Below is a small trained network, with its code and all its weights. Each question gives an input and a class and asks what happens when units are switched off, that is, made to give their printed mean instead of their output.

import numpy as np


def w(rows, s, z=0):
    codes = np.array(rows[::2]) - 128.0
    scale = np.full(codes.shape[1], s)
    scale[-1] = z or s
    return codes * scale


def f(y):
    return y / 2 * (1 + np.tanh(0.7978845608 * (y + 0.044715 * y**3)))


def log_softmax(a):
    a = a - a.max(-1, keepdims=True)
    return a - np.log(np.exp(a).sum(-1, keepdims=True))


def net(x, mask):
    res = np.array(x, float).reshape(1, 5) / 4 @ E
    y = f(res @ A[0][:, :-1].T + A[0][:, -1])
    res = res + np.where(mask, y, B[0][:, -1]) @ B[0][:, :-1]
    return log_softmax(res[-1] @ U[:, :-1].T + U[:, -1])


A, B = {}, {}
E = w([
[220,202,127,119,167,104,112,140,117,112,112],'x0',
[57,156,81,74,113,69,91,135,69,128,86],'x1',
[139,89,108,227,103,99,151,249,103,125,85],'x2',
[129,149,152,144,42,205,105,90,125,82,70],'x3',
[125,83,186,141,155,72,59,136,91,78,168],'x4',
],0.013)
A[0] = w([
[92,117,147,114,109,148,122,127,183,75,77,2],'n0',
[84,160,120,139,208,64,151,128,93,160,154,85],'n1',
[137,127,113,155,161,105,133,124,130,184,143,80],'n2',
[175,64,202,133,123,195,156,126,185,158,171,110],'n3',
[131,125,141,88,59,143,135,96,50,74,59,93],'n4',
[98,75,213,176,124,95,54,116,102,60,196,98],'n5',
[128,117,118,54,109,158,115,58,145,128,155,78],'n6',
[54,176,132,82,117,109,124,145,23,137,65,58],'n7',
[106,69,99,105,103,147,174,108,141,177,96,82],'n8',
[49,195,67,73,90,82,49,164,62,162,78,125],'n9',
[147,204,141,88,166,61,114,139,92,101,52,95],'n10',
[34,105,90,104,108,104,117,114,109,133,101,63],'n11',
[51,91,145,117,133,180,113,132,169,164,145,80],'n12',
[95,143,188,124,88,198,103,147,158,78,88,60],'n13',
[149,186,44,125,129,139,161,106,173,198,93,57],'n14',
[80,160,172,68,130,137,103,101,140,170,177,144],'n15',
[116,154,172,181,81,156,87,77,136,27,29,101],'n16',
[140,140,80,131,125,151,188,123,181,140,106,78],'n17',
[146,99,87,123,196,137,132,148,92,193,194,97],'n18',
[117,124,147,61,147,160,113,84,213,140,171,125],'n19',
[165,96,104,186,119,102,164,159,122,138,76,113],'n20',
[78,149,72,68,146,121,97,106,75,122,95,56],'n21',
[120,146,144,92,126,88,80,62,178,101,125,80],'n22',
[2,62,105,138,71,114,193,109,126,128,157,129],'n23',
[156,150,137,153,45,184,99,111,176,110,103,106],'n24',
[113,112,96,81,153,97,103,165,144,165,128,64],'n25',
[114,82,86,96,216,47,151,128,201,203,153,112],'n26',
[160,102,209,122,180,194,159,100,152,141,160,116],'n27',
[97,17,131,90,79,171,141,146,168,146,167,78],'n28',
[179,90,174,103,161,96,46,129,62,16,157,62],'n29',
[179,99,227,179,130,163,166,141,216,150,142,82],'n30',
[171,111,160,164,124,118,131,106,165,102,156,54],'n31',
[244,135,126,142,165,135,129,122,126,113,122,138],'n32',
[141,139,92,126,181,66,223,132,148,181,179,56],'n33',
[113,89,128,85,138,75,168,158,144,156,177,90],'n34',
[222,198,114,86,168,108,132,134,120,107,121,112],'n35',
[187,196,120,129,139,128,113,131,131,50,84,79],'n36',
[107,164,165,125,145,151,94,71,123,160,122,80],'n37',
[191,174,154,142,169,127,106,189,134,125,65,148],'n38',
[120,113,130,214,66,131,142,194,113,109,120,136],'n39',
[198,89,156,158,154,201,163,153,198,113,198,59],'n40',
[48,31,179,105,124,132,145,133,149,105,136,78],'n41',
[146,181,39,101,78,181,207,127,163,224,91,106],'n42',
[78,93,129,221,137,107,173,189,101,113,77,74],'n43',
],0.0097,0.004)
B[0] = w([
[171,128,167,164,136,171,77,120,149,114,156,149],'n0',
[146,167,146,141,66,196,68,136,209,170,157,187],'n1',
[151,110,161,103,100,134,84,128,155,126,136,150],'n2',
[112,122,89,139,139,60,117,55,143,202,168,208],'n3',
[157,135,219,113,47,173,89,123,186,178,182,211],'n4',
[1,204,135,233,200,188,221,195,26,156,62,238],'n5',
[157,117,104,55,148,86,107,185,94,84,156,216],'n6',
[95,99,116,161,155,55,105,44,141,221,218,212],'n7',
[96,130,95,189,169,183,135,164,152,74,74,172],'n8',
[57,99,114,176,110,34,126,26,154,174,195,255],'n9',
[141,69,76,134,144,158,139,25,155,126,99,213],'n10',
[121,105,87,142,149,134,112,32,151,157,136,194],'n11',
[148,103,102,155,150,156,88,122,145,66,95,177],'n12',
[181,159,195,93,84,190,61,137,158,145,143,189],'n13',
[81,209,166,213,192,172,193,179,53,108,124,204],'n14',
[155,122,94,19,131,108,112,246,89,92,75,215],'n15',
[155,178,200,104,69,148,36,178,213,163,129,236],'n16',
[38,216,120,177,162,179,152,141,74,150,159,177],'n17',
[188,168,198,132,72,169,73,161,215,166,107,183],'n18',
[152,144,86,66,88,71,141,227,84,91,154,223],'n19',
[123,127,112,58,133,74,89,167,80,67,200,200],'n20',
[97,138,92,123,124,77,140,84,107,187,191,202],'n21',
[135,134,96,73,135,120,139,193,89,77,215,201],'n22',
[112,105,109,128,125,146,145,71,211,50,58,228],'n23',
[104,137,195,112,86,124,84,157,173,158,121,205],'n24',
[153,150,166,121,139,116,88,103,140,147,150,157],'n25',
[151,149,214,131,65,161,86,189,209,137,124,220],'n26',
[88,141,91,104,121,33,105,80,89,134,174,197],'n27',
[127,34,57,177,137,176,106,76,219,79,41,191],'n28',
[50,237,152,223,220,199,214,187,60,140,105,237],'n29',
[124,126,87,180,143,11,103,33,130,208,184,210],'n30',
[87,121,118,153,166,115,123,103,162,142,210,159],'n31',
[74,72,92,160,89,126,113,77,172,89,106,202],'n32',
[168,131,178,153,98,161,57,168,175,176,113,197],'n33',
[168,156,201,78,125,146,105,123,195,130,103,176],'n34',
[164,65,61,93,164,218,153,52,212,10,2,218],'n35',
[171,51,125,141,132,187,97,89,196,87,69,195],'n36',
[148,138,111,69,104,90,121,181,101,91,138,181],'n37',
[116,105,73,103,126,124,119,100,182,41,106,202],'n38',
[172,155,82,37,117,63,122,185,105,98,154,226],'n39',
[106,126,118,147,154,78,100,30,125,190,185,210],'n40',
[154,71,98,144,173,214,172,93,184,61,53,194],'n41',
[38,209,156,189,231,147,151,183,26,132,101,250],'n42',
[156,121,78,41,106,90,106,228,81,72,182,224],'n43',
],0.0063,0.013)
U = w([
[110,131,110,145,134,59,103,50,144,197,163,116],'0',
[157,152,250,124,86,158,75,149,184,168,128,124],'1',
[74,180,147,187,197,173,149,163,86,135,106,112],'2',
[143,95,66,134,151,170,114,73,180,64,73,134],'3',
[148,140,84,59,124,69,105,190,104,93,153,117],'4',
[119,139,133,119,121,85,132,129,150,134,108,248],'5',
[189,95,167,122,112,141,148,123,127,146,97,110],'6',
[187,104,161,113,127,140,194,148,84,130,81,108],'7',
],0.011,0.013)

Each question gives the input, the list of numbers given to net, and the class t.
The units are the neurons (one row each of A and B). Each row of codes is followed by its name. A weight is (code - 128) times the scale printed after its matrix; where a second scale follows, it is the last column's (A, B and U).
mask holds one flag per neuron, in row order. A switched-off neuron (its flag False) gives its mean, the last column of its row in B, instead of its output. The means were averaged over made-up inputs and are rounded, as every weight is.
A unit's drop is (log p(t) with every unit on - log p(t) with that unit switched off) / (log p(t) with every unit on - log p(t) with every unit switched off).
The circuit of an input: a set's keep is (log p(t) with only the set's units on - log p(t) with every unit switched off) / (log p(t) with every unit on - log p(t) with every unit switched off). Starting from the 12 units with the biggest drops (on a tie, the unit counted first), units are removed one at a time, each time the one whose removal leaves the highest keep (on an exact tie, the one counted first), for as long as the keep stays at least 0.8.
units of the circuit, in order: the units of the circuit, biggest drop first
unit that matters most: the unit with the biggest drop
top k neurons: the k neurons with the biggest drops, biggest first
drop when u is switched off: that unit's drop, to one decimal
input [3,-7,4,2,6], class 0: units of the circuit, in order	(n30)
input [8,4,0,7,7], class 3: top 2 neurons	(n10; n35)
input [5,4,-6,1,-5], class 4: top 2 neurons	(n5; n29)
input [0,-2,-8,0,7], class 4: top 2 neurons	(n19; n15)
input [5,6,5,6,4], class 0: top 2 neurons	(n9; n7)
input [8,-6,-3,2,6], class 3: top 3 neurons	(n35; n36; n32)
input [6,5,-4,4,4], class 3: top 2 neurons	(n35; n36)
input [7,6,-7,-7,-7], class 1: top 2 neurons	(n26; n33)
input [4,4,-6,-7,8], class 2: top 4 neurons	(n29; n5; n16; n4)
input [-6,0,5,5,4], class 3: top 3 neurons	(n41; n28; n23)
input [-3,-6,-8,3,6], class 4: top 2 neurons	(n19; n15)
input [-7,-2,-6,8,-5], class 1: top 2 neurons	(n16; n24)
input [7,6,-7,1,-1], class 3: top 4 neurons	(n35; n10; n36; n43)
input [7,4,-1,6,-7], class 2: unit that matters most	n42
input [5,7,-7,-2,8], class 2: top 2 neurons	(n29; n5)
input [-1,8,0,-8,7], class 0: top 3 neurons	(n9; n7; n21)
input [-2,5,2,5,6], class 2: top 3 neurons	(n5; n29; n30)
input [8,8,-3,-2,7], class 0: drop when n9 is switched off	1.4
input [6,-5,7,7,8], class 2: drop when n29 is switched off	3.9
input [5,-6,1,-1,8], class 2: units of the circuit, in order	(n29)
input [-1,4,-7,-8,-8], class 1: drop when n33 is switched off	0.3
input [8,5,-1,4,7], class 3: drop when n36 is switched off	1.1
